Here is a tiny trained network, its code and every weight. The questions are about switching its units off for an input and a class, where a switched-off unit gives its printed mean instead of its output.

import numpy as np


def w(rows, s, z=0):
    codes = np.array(rows[::2]) - 128.0
    scale = np.full(codes.shape[1], s)
    scale[-1] = z or s
    return codes * scale


def f(y):
    return y / 2 * (1 + np.tanh(0.7978845608 * (y + 0.044715 * y**3)))


def log_softmax(a):
    a = a - a.max(-1, keepdims=True)
    return a - np.log(np.exp(a).sum(-1, keepdims=True))


def net(x, mask):
    res = np.array(x, float).reshape(1, 3) / 4 @ E
    y = f(res @ A[0][:, :-1].T + A[0][:, -1])
    res = res + np.where(mask, y, B[0][:, -1]) @ B[0][:, :-1]
    return log_softmax(res[-1] @ U[:, :-1].T + U[:, -1])


A, B = {}, {}
E = w([
[46,40,27],'x0',
[255,130,81],'x1',
[103,229,107],'x2',
],0.0091)
A[0] = w([
[149,166,20,82],'n0',
[121,202,226,87],'n1',
[127,145,120,151],'n2',
[252,146,155,17],'n3',
[136,170,232,3],'n4',
[53,163,125,22],'n5',
[126,185,222,134],'n6',
[132,172,80,124],'n7',
],0.014,0.004)
B[0] = w([
[124,184,165,193],'n0',
[232,197,174,238],'n1',
[112,125,155,138],'n2',
[36,61,48,255],'n3',
[184,156,154,208],'n4',
[10,113,66,164],'n5',
[170,163,121,234],'n6',
[146,136,142,159],'n7',
],0.013,0.0092)
U = w([
[99,18,32,255],'0',
[196,251,175,1],'1',
],0.014,0.004)

Each question gives the input, the list of numbers given to net, and the class t.
The units are the neurons (one row each of A and B). Each row of codes is followed by its name. A weight is (code - 128) times the scale printed after its matrix; where a second scale follows, it is the last column's (A, B and U).
mask holds one flag per neuron, in row order. A switched-off neuron (its flag False) gives its mean, the last column of its row in B, instead of its output. The means were averaged over made-up inputs and are rounded, as every weight is.
A unit's drop is (log p(t) with every unit on - log p(t) with that unit switched off) / (log p(t) with every unit on - log p(t) with every unit switched off).
The circuit of an input: a set's keep is (log p(t) with only the set's units on - log p(t) with every unit switched off) / (log p(t) with every unit on - log p(t) with every unit switched off). Starting from all 8 units, units are removed one at a time, each time the one whose removal leaves the highest keep (on an exact tie, the one counted first), for as long as the keep stays at least 0.8.
units of the circuit, in order: the units of the circuit, biggest drop first
top k neurons: the k neurons with the biggest drops, biggest first
drop when u is switched off: that unit's drop, to one decimal
input [6,6,3], class 1: units of the circuit, in order -> n3
input [-2,1,-2], class 0: top 2 neurons -> n1, n0
input [0,-6,0], class 0: top 4 neurons -> n5, n0, n1, n4
input [5,6,0], class 1: top 3 neurons -> n3, n0, n5
input [8,3,4], class 1: top 2 neurons -> n3, n0
input [-2,-1,-6], class 0: top 4 neurons -> n1, n0, n4, n6
input [7,2,8], class 1: top 3 neurons -> n0, n3, n7
input [6,8,4], class 1: top 2 neurons -> n0, n3
input [8,4,4], class 1: drop when n3 is switched off -> 1.0
input [-2,7,4], class 0: drop when n3 is switched off -> 0.8
input [-6,4,-6], class 0: drop when n3 is switched off -> 1.1
input [8,8,8], class 1: drop when n0 is switched off -> 0.2
